Below are the code and all the weights of a small trained network. Each question names an input and a class and asks about switching units off, where a switched-off unit gives its printed mean instead of its output.

import numpy as np


def w(rows, s, z=0):
    codes = np.array(rows[::2]) - 128.0
    scale = np.full(codes.shape[1], s)
    scale[-1] = z or s
    return codes * scale


def norm(h):
    return h / np.sqrt((h * h).mean(-1, keepdims=True) + 1e-5)


def f(y):
    return y / 2 * (1 + np.tanh(0.7978845608 * (y + 0.044715 * y**3)))


def log_softmax(a):
    a = a - a.max(-1, keepdims=True)
    return a - np.log(np.exp(a).sum(-1, keepdims=True))


def net(x, mask):
    res = np.array(x, float).reshape(1, 3) / 4 @ E
    u = 0
    for l in range(3):
        y = f(norm(res) @ A[l][:, :-1].T + A[l][:, -1])
        res = res + np.where(mask[u : u + 10], y, B[l][:, -1]) @ B[l][:, :-1]
        u += 10
    return log_softmax(norm(res)[-1] @ U[:, :-1].T + U[:, -1])


A, B = {}, {}
E = w([
[152,109,198,243,214,173,84,103,78],'x0',
[107,86,159,110,161,138,207,252,103],'x1',
[60,252,223,149,70,136,150,137,117],'x2',
],0.012)
A[0] = w([
[58,125,124,110,181,113,163,221,58,2],'0.n0',
[121,119,150,87,105,148,150,147,168,71],'0.n1',
[95,240,143,76,113,139,98,173,78,50],'0.n2',
[41,197,149,174,109,201,140,143,91,106],'0.n3',
[160,163,52,71,112,44,126,161,148,177],'0.n4',
[186,71,168,147,133,172,56,116,55,159],'0.n5',
[121,102,169,150,39,126,116,1,152,97],'0.n6',
[65,81,153,126,126,98,118,106,138,41],'0.n7',
[44,141,99,205,188,81,129,143,146,99],'0.n8',
[106,69,174,108,144,127,160,199,124,115],'0.n9',
],0.007,0.0085)
B[0] = w([
[132,96,170,84,92,177,89,176,73,147],'0.n0',
[95,132,129,137,147,157,161,77,86,120],'0.n1',
[238,75,189,138,159,56,117,132,154,160],'0.n2',
[230,45,159,108,136,2,142,110,153,206],'0.n3',
[41,84,161,139,200,132,128,67,93,253],'0.n4',
[21,87,117,86,151,96,164,77,129,250],'0.n5',
[135,93,137,87,56,212,94,228,19,196],'0.n6',
[174,252,29,203,34,244,150,128,150,95],'0.n7',
[96,176,105,49,173,145,139,132,122,123],'0.n8',
[156,135,129,92,2,247,81,86,23,200],'0.n9',
],0.0076,0.0052)
A[1] = w([
[112,174,125,107,116,118,132,137,137,61],'1.n0',
[145,249,190,170,83,119,163,150,184,2],'1.n1',
[103,157,66,70,72,111,166,121,198,40],'1.n2',
[100,164,117,144,120,98,96,62,101,89],'1.n3',
[176,157,88,127,115,156,96,58,141,83],'1.n4',
[135,130,134,142,150,164,165,234,143,58],'1.n5',
[162,89,136,141,145,81,129,114,206,95],'1.n6',
[164,185,81,155,76,146,24,96,151,4],'1.n7',
[145,167,156,202,182,186,113,112,138,91],'1.n8',
[86,91,111,120,152,158,147,101,139,85],'1.n9',
],0.014,0.0065)
B[1] = w([
[148,34,101,194,166,104,141,108,78,133],'1.n0',
[241,201,103,162,96,24,108,103,132,222],'1.n1',
[23,169,73,177,209,133,205,86,134,213],'1.n2',
[130,135,154,102,92,178,152,189,117,249],'1.n3',
[99,104,102,184,56,175,204,213,114,195],'1.n4',
[112,142,102,188,9,176,162,148,125,179],'1.n5',
[150,125,133,94,137,163,100,187,80,180],'1.n6',
[120,115,153,131,53,194,127,177,119,202],'1.n7',
[22,166,74,137,161,92,221,105,119,196],'1.n8',
[145,166,151,130,87,78,117,153,140,253],'1.n9',
],0.012,0.005)
A[2] = w([
[101,160,154,110,113,139,183,43,125,156],'2.n0',
[115,138,115,163,57,175,131,154,127,86],'2.n1',
[84,124,154,239,205,157,100,98,113,47],'2.n2',
[94,113,101,166,61,155,65,4,180,67],'2.n3',
[160,167,156,155,107,119,81,68,146,34],'2.n4',
[119,103,119,148,82,51,116,129,141,99],'2.n5',
[160,42,32,125,140,146,110,152,154,74],'2.n6',
[152,196,187,131,116,85,134,104,167,11],'2.n7',
[195,58,28,110,164,137,92,106,173,3],'2.n8',
[148,119,190,67,78,143,27,86,146,150],'2.n9',
],0.012,0.0051)
B[2] = w([
[141,88,128,143,208,139,61,89,112,224],'2.n0',
[160,8,151,86,95,143,117,193,143,255],'2.n1',
[72,170,62,44,118,101,184,108,188,196],'2.n2',
[81,139,193,99,102,191,188,202,57,131],'2.n3',
[163,99,77,169,108,5,254,196,98,147],'2.n4',
[163,118,164,175,206,135,88,142,104,171],'2.n5',
[195,251,229,201,75,65,95,117,134,247],'2.n6',
[163,64,78,150,104,54,40,147,174,189],'2.n7',
[204,206,172,228,91,7,101,107,108,195],'2.n8',
[133,146,102,106,243,185,71,108,167,192],'2.n9',
],0.0094,0.0057)
U = w([
[194,167,160,180,109,24,105,120,88,177],'0',
[106,103,156,116,39,216,162,200,68,178],'1',
[5,149,84,128,202,94,176,56,107,146],'2',
[147,115,148,92,211,162,63,115,118,211],'3',
[148,117,99,117,133,145,141,87,167,2],'4',
[148,118,72,118,134,151,130,102,190,11],'5',
[148,138,97,125,140,160,143,103,205,7],'6',
[147,121,76,121,136,146,130,98,148,10],'7',
],0.022,0.007)

Each question gives the input, the list of numbers given to net, and the class t.
The units are the neurons (one row each of A and B). Each row of codes is followed by its name. A weight is (code - 128) times the scale printed after its matrix; where a second scale follows, it is the last column's (A, B and U).
mask holds one flag per neuron, layer by layer. A switched-off neuron (its flag False) gives its mean, the last column of its row in B, instead of its output. The means were averaged over made-up inputs and are rounded, as every weight is.
A unit's drop is (log p(t) with every unit on - log p(t) with that unit switched off) / (log p(t) with every unit on - log p(t) with every unit switched off).
The circuit of an input: a set's keep is (log p(t) with only the set's units on - log p(t) with every unit switched off) / (log p(t) with every unit on - log p(t) with every unit switched off). Starting from the 12 units with the biggest drops (on a tie, the unit counted first), units are removed one at a time, each time the one whose removal leaves the highest keep (on an exact tie, the one counted first), for as long as the keep stays at least 0.8.
circuit, biggest first: the units of the circuit, biggest drop first
top k neurons: the k neurons with the biggest drops, biggest first
top k neurons in layer l: the k neurons of layer l with the biggest drops, biggest first
input [-8,-7,-3], class 2: circuit, biggest first : 1.n2
input [2,7,-7], class 0: top 3 neurons : 2.n6; 1.n3; 1.n4
input [-5,6,-6], class 0: top 2 neurons in layer 0 : 0.n6; 0.n4
input [5,-5,-4], class 1: top 4 neurons : 0.n3; 0.n4; 1.n4; 1.n2
input [2,7,7], class 0: top 2 neurons : 1.n1; 0.n6
input [-1,-3,2], class 3: top 2 neurons : 0.n6; 2.n9
input [-4,4,-4], class 0: top 3 neurons : 1.n3; 0.n5; 0.n6
input [5,-5,2], class 1: top 2 neurons : 0.n4; 1.n3
input [-6,1,7], class 0: top 2 neurons in layer 0 : 0.n2; 0.n5
input [-7,-7,-2], class 1: top 3 neurons : 0.n5; 1.n4; 1.n7
input [-7,-7,5], class 1: top 2 neurons in layer 1 : 1.n7; 1.n3
input [7,-6,-1], class 2: top 3 neurons : 1.n8; 0.n9; 0.n5
input [0,-6,-5], class 1: top 2 neurons : 1.n4; 0.n3
input [-5,0,6], class 0: circuit, biggest first : 1.n1
input [1,3,-1], class 3: top 3 neurons : 0.n9; 2.n9; 1.n4
input [3,-5,-4], class 1: top 2 neurons : 0.n3; 1.n4
input [-3,1,-1], class 3: top 2 neurons in layer 0 : 0.n4; 0.n5
input [3,3,-1], class 3: top 2 neurons in layer 1 : 1.n2; 1.n4
input [-7,-2,-7], class 0: top 2 neurons in layer 0 : 0.n5; 0.n4
input [7,3,6], class 2: top 2 neurons in layer 1 : 1.n8; 1.n9
input [0,3,-2], class 3: top 2 neurons in layer 0 : 0.n9; 0.n6
input [6,5,7], class 0: top neuron in layer 0 : 0.n4
